Rows lie near named flat spaces through zero. A row that begins with a name and a colon came from that space; any other row is followed by the name of its block's space that it lies nearest.
z736_z613: [ -98 -163 -220  -76  -37  161   23  -60   92 -229 -199  -68   37  270
  154 -137  182   33  145  -99  -90   28 -102   23]
z514_z996: [ 202 -114  230  135  -92   22  -82   72   -3  -32 -185 -185  -14 -158
   25    4  -89 -144 -232 -187 -116   30 -132  325]
z736_z613: [ -44  -11   21  -55   80  -31   -2  -36   98  -22   -5   37   88  -12
   19  -12   45 -210  -28  -74   52   46   19   64]
z663_z29: [ -10   22  -29    1  155   33   80    8   69   31   80  162  -28  225
   76   15  136   86   18   27 -227  -48 -165  -75]
z663_z29: [ 101  -82   88   21  -78  -24  -77  -39  106  -32 -120 -140   24 -132
   91   10 -147 -261 -185  -64   10   20  -96  322]
z514_z996: [  52 -227  -47  -25 -118  112  -43 -103   74 -115 -208   -8  -99  200
  167 -115   -7  -53 -116 -138 -154  -59 -343  195]
z514_z996: [ -38 -184 -282 -111 -105  -58  -13   16  105 -209 -338  -78   88   78
  108 -214   58 -129   97  111    7   35 -101   96]
z736_z613: [-101  -91 -244  -91  -76  117   34 -111  101 -100   61   75  -84  283
  128  -22   17  111  160   17   11   35   28 -187]
z241_z518: [ -83  -16 -338  -41 -320   66    1  -14 -101 -108  -10  -25   -9  -34
  -81    0 -103  141  324  194  216   63  323 -205]
z663_z29: [  56  243  133   43   99  -80   61   74  -57  119  165  -30   43 -189
  -69   60    9  -24  -74  117 -140  -15   63   31]
z514_z996: [  10  116   67   50   32    7   14   46  -88  110  116  -41   -6  -77
  -95  100  -73  245   83  101  118  -34  191 -143]
z241_z518: [ 224 -143  149   47 -258   40  -89  -46  -19  -76 -231  -78 -119  -85
   95 -114 -179 -208 -288 -147 -206  -45 -362  381]
z241_z518: [ 203   57  142  143  -37  -81  -15  136    6   86  -20 -171   10 -241
   -8   97 -143  -52 -156  119 -134   11   17  220]
z241_z518: [  60   42  263   75   57   19  -47  -40   -2  107  107   49   12 -132
  -53  136  -72 -182 -173 -189   35   -9  -18  167]
z514_z996: [  33    3 -158  -61 -194  -15   -6  -48   28  -29  -57  -30   -4  -59
   37  -32 -179  -22   69  211   68  -24   43   51]
z663_z29: [ -92  131  -51   94  226   22   85  114  -61   40  142   -7   29  108
  -23  106  240  254  127   72 -160  -19   39 -160]
z663_z29: [  19 -231 -242  -83 -130   32  -13  -70  227 -130 -166    1  -19  193
  193  -70  -77 -110   42   67   -9   44  -82   77]
z514_z996: [ -41  151 -139  126    1    1   77  131 -163  133  221  -33  -34  -71
 -147  175   70  322  173  253  -63  -15  263 -231]
z514_z996: [ -68   65  -65  -54  -32  -39  -21  -73   48    4  124   64   14  -35
    7   71 -126  -85   74   60  202   39  138  -69]
z736_z613: [  40 -146 -315   -3 -293   59  -10   21   29 -218 -200  -16  -47  121
  115  -86  -63    9  168  122  -90   53  -70   29]
z663_z29: [ 202 -108  230    9 -202   98  -74  -77    3  -26 -215 -116  -24 -135
   35  -90 -188 -170 -230 -177  -55  -52 -178  360]
z736_z613: [  15   43   96  -10  110   -5   15   16   42   16  -55 -119   98  -71
   12  -23   54  -49  -60  -14  -32  -18    1  129]
z514_z996: [-183  155   51    6  511 -212   58  117  148   86  190   35  222  -33
  -26  127  298 -197    0    2   45   99  143  -78]
z514_z996: [  27   40  250  107  328    9   24   70    2  194   83  -69    1   50
  -18  122  105  260 -118  -51  -64 -104  -54  -15]
z663_z29: [ -92  185  278   86  195  -22  -28    8 -216  174  210  -23   16 -194
 -205  132   91   80  -92 -162  134  -57  103  -57]
z736_z613: [   7  171   34   -1   71   42   59  -28   76   37  118 -152   91 -105
   56   74   15  -84  -38   79 -123   -1   88  163]
z241_z518: [  73  -76  103   23   54  -84  -54  -25  184   17  -46  -21   74 -114
   85   62  -62 -422 -229  -88  -36   47 -114  336]
z663_z29: [  86  -15  109  -45 -118  -48  -50  -59    4   78  -34  -33   -8 -181
  -47  -25 -210 -117 -120   26  147  -25   52  105]
z736_z613: [  25  119  -45   37   26    1  107  186 -215   37  -18   24  -14   37
 -154  -92  151  449  204  188 -139  -53   96 -320]
z241_z518: [-101   48  -45   36  168  -57    8   32   67   27  140  -92   38   -6
   29  118   90  -15    8   21   39   66  126  -48]
z736_z613: [  82  -64   58   59   78  -70   28  162    8   24 -102   38   68  -34
  -80  -28  109  -24  -10   -9  -93   50   30  -20]
z663_z29: [ -61  218   99   30   41 -104   23   70 -225  159  191   54   57 -288
 -279   67   47    7   30   61  124   -2  261 -149]
z663_z29: [ -57  -52  -42 -105 -193   -2  -59 -112  -81   18  -60  -64    9 -171
 -116  -75 -131  -62   15    8  302  -15  180   -7]
z736_z613: [ 151  -63  188   57  -64  115  -30  -66   -1   41  -30  -17 -141   76
   92    5 -118   79 -192 -127 -166  -96 -259  160]
z241_z518: [-132    4 -278  -79   30  -46   54   29   -1 -106  -13  190    3  224
   29  -81  122  124  250  150    4   10  -33 -269]
z736_z613: [ -50   25 -131  -53    4  -22   -1  -59  156 -112  -24  -42   93    5
  144    8   -8 -261   13   53  -27   46  -51  188]
z241_z518: [  24  230  299  224  215   46   67  244 -360  237  262  140  -46  -41
 -347  194  139  623  182  -47   38  -54  274 -481]
z663_z29: [ -16 -198 -156 -121 -122   13  -66 -186  243 -185 -192  -33    5  107
  264 -114  -66 -438 -153  -85  -64   21 -308  365]
z663_z29: [ -71  -54 -163    9   42  -64  -17    7  110  -81  -25  -22   45   39
   99   40   63 -182    8   39  -29   57  -59   99]
z663_z29: [-120  157   -9   30  296 -164   11    2  168   90  233  -94  119 -121
   80  196   85 -288 -122   86  -12   55   57  155]
z736_z613: [-105  114  244  124  530 -161   34  160  -25  241  250   69   52    6
 -130  187  270  141  -91  -85   18   -3   69 -213]
z736_z613: [  11   43  -97    1   44  -10   63   82   26  -39   -8   25   17  100
   38  -26   61  135  123  130 -109   14   11 -115]
z514_z996: [  35  136  108  -42   94  -84   51   55  -58  114   27    1   49 -112
  -98  -59    0   97  -13  128    8  -55   71  -82]
z663_z29: [-147 -111   42  -67  133   83  -41 -166  127  -43   28   44   44  127
   77   22  124 -240  -85 -297   94   24  -76  107]
z514_z996: [ 118   10  142  112   40 -133  -39   58   68  156   98  -35    0 -223
  -25  165 -118 -241 -234   35  -44   29   14  208]
z514_z996: [ 153 -120  167   90 -232  211  -69  -90 -113  -20 -107 -161 -185   11
   58  -25 -126  129 -195 -208 -156  -96 -231  225]
z241_z518: [-101  -34 -350 -114 -184   41   43  -56  -11 -157  -51   81  -44  173
   63 -128   35   71  221  157  -31   12  -13 -161]
z241_z518: [ -17   61  179   78   66   48  -15   12 -117  104  149  167   -4  -32
 -158  136    7   71   37 -156  126  -10  105 -126]
z514_z996: [-128  233 -105    9   36   45   95   66 -257   58  234   70  -81   86
 -151   25  104  534  295  175   35  -49  219 -492]
z736_z613: [-111   90   60   75  214   72   64    2 -139  174  218  -51  -75   69
  -81  100  238  297  -51  -31 -149 -105   -1 -136]
z241_z518: [  38 -175  -68   19 -236  172  -54  -21  -73 -265 -301   13  -20  135
   62 -145   39  -26   88 -219  -83   11 -223  133]
z241_z518: [  38 -185   65  -53   50   59  -47  -85  183 -174 -275  -40   52  153
  215 -147   77 -292 -174 -246 -156   -8 -386  350]
z736_z613: [-216   79 -135   14  394  -94   94  145   60   -2   78  -36  193   81
  -34   53  410   32  155   55  -49   75  157 -163]
z514_z996: [  -7   90  128   72  161    3  -25  -48   87   39  148  -78  -18    7
  129  151  -21  -82 -152  -77  -77  -16 -128  171]
z241_z518: [ -11 -101    9   34  184  -79  -15   17  244   27   18 -155   84  -35
  121  100   79 -295 -183  -54  -60   97   19  223]
z241_z518: [  50  -58  153  -15  222 -132  -54   -6  243  -38 -160 -173  121  -63
  194  -38   16 -374 -288  -91  -80   16 -257  405]
[ -20  241   23   41   -3  -81   59  119 -201  151  209  -68   27 -263
 -236   75   -5  202  112  203   94   22  385 -244] | z663_z29
[   1   74 -149   34  -75  -66   52  139  -71    6   72   45   24  -73
 -118   37    7  109  198  196   28   86  269 -231] | z736_z613
[  23  233  -85   41   -9   -3  126  168 -178   76  145  -22  -14  -37
 -140   14   41  452  250  306  -88  -14  275 -355] | z736_z613
[ -75 -119 -245 -149 -273   43  -30 -155   33 -103  -83  -44  -27   -7
   33 -117 -105 -128   65   56  157   28   89   14] | z241_z518
[-133   43 -212  -17  165  -50   46   81   62 -119  -45    9  108  156
   77  -10  175   87  218  132  -10   28   -4 -113] | z663_z29
[ -35   35 -143  -83 -204   97    4  -69  -25 -127  -57  -23   44  -10
    2  -60  -95   26  203   61  135   24  148  -40] | z514_z996
[-162   -8 -168  -92   34    1   39   83  -71 -227 -225   22  215   27
  -95 -198  299  -74  272  -72   71   91  110 -108] | z736_z613
[-112   42  -20  -88  203   57   18 -155  135  -37   63   38  -35  280
  225  -15   57   62  -32  -32  -70 -103 -285   32] | z514_z996
[   6  237  153   60   85   96   76   81 -155   52  119 -137   69 -118
 -121   41  106  239   87   -5  -76  -13  207  -86] | z736_z613

Rows lie near named flat spaces through zero. A row that begins with a name and a colon came from that space; any other row is followed by the name of its block's space that it lies nearest.
z813_z462: [  80 -289  -94  360  105 -231  105   11 -182 -192   51  122  -64  -28
 -328 -102  130  126  143  130  106  302  -27  177]
z585_z269: [ 221   22  186 -139  -74  112  183   53   58  235  -78  -68 -107  139
  166  137   31  -53 -195  -26  -12 -180 -164 -147]
z585_z269: [-134   70  -91   -8  -84   68 -237  -22  202 -161  -57  -49  241 -142
  126   62 -350 -219   -1   45  -93   28  -20 -203]
z698_z79: [ 71 -33  -9  15  83  24 116 -64  22 -43  53  37  61  98   2 -22  14  26
  -2  13   5 -36  55 -29]
z698_z79: [ -62  -96 -125  200   33 -131    3   30 -140   -6   -4  -37 -119  -94
 -177  -10  -41   97   48   17   39   95  -22  -33]
z698_z79: [ -41   10    9   -9   -6   47  -51  -15   22  105  -56    6 -109  -54
  -58  -43   64   68  -99  -45   29  -90  -68  -97]
z585_z269: [ 130  -93   39  -19   34  121 -115  -32  200   19 -121   91   -8  -12
  -31    6 -211  -73 -175  -80   21 -137  -39 -191]
z988_z305: [ 106   18   94  -15   15  -35  272   58 -144   41  111  -25   12  126
   90   44  245   21   28  109   -5   85  -72  151]
z585_z269: [ -71 -128 -254  354   35 -150 -186    9   23 -374   19    9  221 -160
 -145  -39 -208 -107  170  123   10  234   -6   14]
z698_z79: [  70 -137   -7   13   90  -65  109   11  -76  -20   44   62 -125   63
 -124   12   -7  114  -63  -61   26   21   56   28]
z698_z79: [ 199 -204 -105  355    9  -96   62 -148  195 -362    4   57  213  126
  -93 -104   68  -98  121  140   86   56  -48  -47]
z968_z503: [ -64  121  -56  -61  -57   10   42  -95   69 -175   64  -51  223  119
  128  -35  123   10  132   44  -74  -44  103   31]
z847_z231: [ 138 -130   57   -2  -44  -63   35    2   -4  -82  -84  118   18   91
  -59   14 -105   27  102   30  -43   84  105   65]
z988_z305: [ -89   34 -203  104  -73 -130 -205   38   60 -385   33  -37  274  -44
   74   43 -262 -157  224   39  -95  123  157  102]
z968_z503: [ -58  -21  -85   84   17  -36  -97   16   11 -111   16    2   53  -81
  -44  -13  -66  -34   20   13    4   63   -7   10]
z847_z231: [ -27  -57   79  -57  120  -39  168   45 -230  193   77   94 -232   -9
 -127  -26  124  181  -60  -12   33   88   29   98]
z988_z305: [-172  153  -51   62 -138  -70 -146   -4   13  -76   33  -97   45  -78
   64  -87  249  -63  147   41   34   33  -46  154]
z988_z305: [  81  -11  166 -209   18  102  103  -64   24  106  -20   92  -27  127
    5  -34  142  102  -50  -43   -9  -59   58   54]
z813_z462: [ -70  306  235 -433 -133  233  181  -91   94  138   59  -72  188  184
  352    6  400   17  -53   57 -122 -146  -48   16]
z813_z462: [ 175    8  -45   59   43   49   54   10   86   78  -34  -70  -58   96
   82   74 -159  -65 -114  -95   26 -257   -9 -189]
z988_z305: [-198   65 -121   23   22  -97  -82   28 -114   87   30    9 -193 -111
  -41  -12 -205   53   29  -77  -20  -37  163  -76]
z698_z79: [  71   24   38   81  -61    4   38   74   28  281  -46 -191 -288  -47
   75  116  -44 -124 -214  -83  108 -184 -238 -218]
z698_z79: [-184   96  -53  -35   32  -41  -46  -22  -56  -70  142  -57   72  -56
   38  -31   59  -37  107    3   10  105   88  158]
z988_z305: [ -49 -124 -140  164    2  -61 -248   38   38  -72 -116   -8  -60 -182
 -178   15 -298  -27  -16  -69   31   40  -15 -108]
z847_z231: [  18  -72 -243  318  -90 -191 -221   44   63 -256 -110   52  -33  -57
 -109  -59 -184  -24  116  -17    0  -66   71  -72]
z585_z269: [  72 -160  -97  187   17  -98  -43  -12   30  -24  -93   54 -136  -25
 -137   12 -304   -4   -7  -41   29  -34   63 -186]
z585_z269: [ -29   57  -31  -43 -129   -7 -142  -29  113  -95  -85  -48  115   11
   85   30 -162  -89  120  -22  -62  -36   96  -24]
z968_z503: [ 35  42  70 -30 -41  45  34 -28  67 -12  17 -32  98  39  97   1 103 -90
  15  58   9  16 -68  35]
z698_z79: [ -46   67   19 -227    9   45  -94    6    6 -157   20  136  166   61
   37  -44   26   82   86  -46 -113   19  216  214]
z968_z503: [-109  -86  -81  205 -196  -97 -364  -12  161 -160 -188   14  -24 -212
 -152  -89  -55  -90   64   20   53   86 -121  -54]
z968_z503: [  75 -166  -40   -7  -22  -22 -153  -24  139 -130 -171  217  -15    0
 -101   12 -468    2  -22  -62  -93  -36  195 -197]
z813_z462: [-161   49    5   76 -107 -102  -96   82 -104  127  -14  -60 -222 -172
  -48  -27  138   -4   -5   15   60   77 -137   49]
z988_z305: [-110  148  -19   40 -108   13  -28   -8   21  171  -47  -96 -109  -68
  100  -12   28  -41  -27   21    3 -135  -91 -189]
z968_z503: [ 239 -197   78  -50   60   -1  125 -100  125 -248   12  188  167  230
  -43  -21  -35    8   44   16  -23   56  155   94]
z813_z462: [  61    6  -78   72   14   10   -4   43   39  -54   -2  -75   70    2
   60   79 -138  -79  -43   -2  -18  -59  -51  -99]
z988_z305: [ -41  -35  -33  -15   46  -52   45  -78  -37 -169   55  154   92   78
  -80 -116  102  134  132   44  -43   80  183  124]
z847_z231: [ -64   36 -148  298  -97 -158  -40  -25  -17 -192   15  -47  121  -37
    0  -89  103  -70  254  166   19  105  -19   53]
z698_z79: [  72 -116  -35   89   86   12   40  -47   32 -128   17   41  123   22
  -87  -20  -19   11    7   49   17   78  -18   -9]
z585_z269: [  13   52 -100  137  172  -31  110  140 -191  123  147  -65 -152  -55
   -1   31   82   28 -131  -26   69  -68 -104   23]
z813_z462: [ 109  -42   74  -74   67   42   56  111 -101  269  -74   85 -298   -2
  -63   45  -67  123 -212 -118    9 -155  -27  -93]
z813_z462: [-153  -47 -221  257    6 -167  -91  -24  -19 -119   42  -82  -64 -125
  -96   -8 -210  -49   75    0   42   55   43 -130]
z988_z305: [ -40 -135 -123  200  -43 -130 -154    2    7  -67  -92  -27 -136 -110
 -196  -21 -130   29   31  -56   63   34  -12  -69]
z813_z462: [ 110    0   11   46   -5  -32   93   67  -67  110  -13  -41 -160   63
    3   28  107   53  -66  -48   40 -119  -63   -1]
z847_z231: [ -31   65  -11  101  -44  -46   54   40  -67  135   24  -99 -184  -29
    3  -29  254   35  -65   -2   81  -85 -161  -19]
z847_z231: [  50  237  153 -429  -29  139  186  -50  -12   -2  108  -68  258  302
  296   52  244   59  140  -46 -132 -108  226  276]
z968_z503: [  55 -252  -37  120   98  -66  -34  -52   18 -139  -48  214  -39  -30
 -253  -74 -165   86   -9    9   23  128   86  -40]
z968_z503: [ -66  -24 -100  227 -211 -204 -145    5   39 -180  -76  -34  -45  -54
  -51  -64   77  -52  175   61   29   68  -33   42]
z988_z305: [ 113  -76   92 -100  207   40  361  -93  -52 -237  307   25  302  235
   40  -16  383   36   28  115   25  217   10  312]
z813_z462: [  -9  -20   15  -23  -63   35 -115  -48  107   16 -120   56  -11  -31
  -24  -24 -143  -15   -3  -23  -23  -53   38 -123]
z813_z462: [ -16 -182 -212  446 -138 -158 -349   12  125 -157 -269   49  -47 -248
 -227  -55 -397 -111  111   72   36   69  -81 -265]
z968_z503: [ -61  -13  -54  213  -29 -159   37   35 -192  147  -24   -5 -257  -73
 -140  -84  134  114  109   40   77   35  -19   32]
z847_z231: [ -58   10  -63   83   21    8 -162  128  -60  145  -77  -30 -141 -205
  -52   53 -217  -43 -106  -42   15  -19 -103 -114]
z585_z269: [ 173  192  245 -392   42  135  473  -45 -137  131  171    0  103  423
  240  -10  617  230   35   12  -76 -150  105  303]
z698_z79: [ -22  -35   95 -171  -18   38   71 -203   79 -211   17  180  257  172
  -34 -148  191  129  207   86  -77  122  227  163]
z698_z79: [ -39 -109  -39  298  -84 -107  -71   10   -4  -78  -41  -56  -18 -160
 -148  -67  195  -56   44  150  111  202 -280   16]
z968_z503: [  77   18  109 -154   89  111   64   76  -36   81   84  -78   31   20
   57   85  140  -27 -144  -57   37   15 -124  151]
z698_z79: [ -24  130 -148   46  101    6  -86  178 -101    7   99 -131   -8  -85
   81   84  -42  -52  -88  -97    9 -107  -51   78]
z813_z462: [   0  -23    4  -18   16   34   56 -167  162  -90   37   49   80  101
   32  -61  -24  -34   -1    6    8  -65   89 -126]
z698_z79: [ -73  139  124 -167 -179   -2   32  -78   16   95  -40   19 -115  116
   54 -127  436  148   63  -27   -3 -129   36  110]
z968_z503: [ -90  168  112 -119   57   83  289  -19 -138  243  204 -212  -28   43
  152   39  393   18  -82   60   58   12 -182   57]
z847_z231: [ -23   56  -34   84  -49  -91   80  -33  -63 -123   70   -9   90   79
   21  -88  284   48  187   99    3   62   33  174]
z813_z462: [  50 -132 -121  249   40  -91 -144  142   -2  -71  -19  -60  -72 -179
  -87   98 -269 -165  -99  -14   72   87 -163  -63]
z585_z269: [ -25  -98 -193  297  -82 -206 -201   -3   41 -239  -91   79    9  -79
 -113  -61 -277  -77  218   43   -3   77  141  -29]
z847_z231: [ 139 -173   21  108   84  -37   -1   24   63 -136   48   82   21   -3
  -67   15  -75 -125  -69   15   76  117  -60   70]
z847_z231: [ 129 -187   20   56   17   23   -4 -102  132  -60 -109   59   60   42
 -101   18 -256  -37   12    4   11   34   45 -151]
z968_z503: [  -5  225  114 -322  -58  112   90   16  -27   -2   96 -137  217  166
  248   61  292   12   85  -26  -84  -46   54  274]
z585_z269: [ 119  -90    8  123   78   51  -35   63   31  206  -81  -18 -194 -100
  -60   63 -221  -86 -205  -63   91 -104 -154 -214]
z968_z503: [ -94  209    8 -236 -135  119  -82    6  126  159  -92 -119  -11    2
  256  138 -311  -93 -100 -102 -136 -256   64 -299]
z988_z305: [ 147   69  100 -176  -15   69  -43  117   22  -64   -7   94  133   88
  152   49    7  -75    7  -19  -77  -26   58  220]
z813_z462: [ -39 -403 -389  710  108 -416 -243  120 -136 -169  -69  109 -446 -327
 -511  -59 -477   10  -13  -47  184  159  -20 -197]
z988_z305: [ 149   33  147 -245   -4  159   75  -50  114  152 -110  162  -48  168
   97    0  -91   71 -127  -81  -86 -252  126 -159]
z698_z79: [-124   22   65 -101  -55   27   21 -153   21   38  -17   18  -23   37
  -83 -134  289  166   61   -3   21    0   39   32]
z847_z231: [ 145  -30  182 -146  -88   73   97  -92   69   17 -112  115  120  166
   42  -34   78   41  120   77  -62   21   81   54]
z585_z269: [ -10   12  -80   72   73   72 -153  -38  124 -121   -3   64  143  -62
  -17  -78  -57  -65  -20   -2   18  -48    4  -33]
z968_z503: [  10   69   -9  -48   56   -6   95  122 -107  -54  169 -139   63   23
   96   91  212  -27  -69   -8   13   52 -121  203]
z847_z231: [ -53   92   65 -214  132  107  113   16  -92  202  120  -63  -78   22
   70   62   25   54 -135 -104    4  -74   36   22]
z847_z231: [  56 -122   23  -44  137    2   55  -10  -51   76    4  122 -104   15
  -96   28 -270   45  -49  -64   -3   22  153  -53]
z847_z231: [ -64   32  -55   57  -24   82   -8 -189  167  -18  -35  -95  113   19
    2  -70   41   -2   17   19   30 -110  -34 -223]
z988_z305: [  19  127  183 -252   22  149   16  159  -70  315   19  -52 -154  -61
  144  114   69  -50 -247  -85    5  -81 -164   52]
z813_z462: [  57  -48  -75  211  -48  -21 -120   55   80   15 -112  -35  -55 -114
  -21   33 -193 -125  -66   23   37  -53 -149 -199]
z585_z269: [ 124   89  204 -261   88  160  223   79  -94  284   73  -40  -67  106
  154  108  137   20 -180  -45   -8  -88  -80   65]
z585_z269: [ -45   41 -157  168 -110 -143   30  -91   15 -244   12  -46  133  109
    7  -87  142   61  249   79  -36  -17  112   25]
z585_z269: [  39 -176 -211  223  205  -68 -100    7  -32 -173   25   42   64  -82
 -197   11 -372   -8   47  -51   36   78  133  -30]
z988_z305: [ 181   56  157 -125  174  203  131  205  -89  620  -33  -17 -473  -69
   94  164 -177  -29 -525 -185   78 -351 -236 -303]
[ 26 -26  31  -4  60 -20 128 -44 -50 -55 104  27   7  92 -51 -76 311 100
  14  14  52  36  -5 161] | z847_z231
[  74   73   20   58  118   -1  293   68 -187   94  183  -93   26   80
  104   44  245    4   -7  107   32   41 -113  111] | z698_z79
[ 118 -218  -72  161  193   93   20 -142  150  -35  -57  118   25   -8
 -193  -54 -253   30 -151  -16   62  -72   -8 -320] | z585_z269
[  63   51   34  -76  166  141   64   66  -11    9  135  -30  142   -5
   94   53   79  -74 -151    6   17    5 -118   85] | z698_z79
[-135   27  -92   34  -40 -151   36   -9 -114 -331  160  -34  205   48
  -32  -72  353   96  233   98  -33  232   62  344] | z968_z503
[-125  251  -13 -105 -135   37   44  -91   47 -181   98 -167  397  109
  262  -17  260  -78  273  143  -98   54   48  166] | z847_z231
[ -71  -66 -154  216   87 -128   -3  114 -156  -34   88  -78 -109 -144
 -114   45  -56    6  -49   12   54  112 -106   -2] | z585_z269
[ -57 -148 -220  373   89 -209  -43   65 -171  127  -21  -85 -362 -180
 -252   20 -280   46  -18  -77  129    0  -15 -184] | z585_z269
[ 68 -60 -14  35  95 -32  87  94 -80 -74 121 -56  34   4   2  87  30 -46
 -67   7  30 107 -88 124] | z813_z462
[-137 -104 -124  215 -116 -173 -336   88  -54 -139 -153   73  -64 -254
 -226  -67 -149    5  159   34    7  211   -3   88] | z813_z462
[ -50  -55  -40   52   31   23 -155  -59   83  -71  -41   55   47  -87
 -107  -77  -58  -11   13  -19   38   32   17  -13] | z585_z269
[  43 -218  -34  202  132  -70   51   20  -47 -119   96    7  -27  -85
 -205  -16  113   -1 -101   50  127  212 -192   72] | z698_z79
[ 111   37  135  -56  -29  154   83  -69  150  205  -73    3  -82   64
   85  -23  120  -33 -193   -8   47 -215 -160 -217] | z698_z79
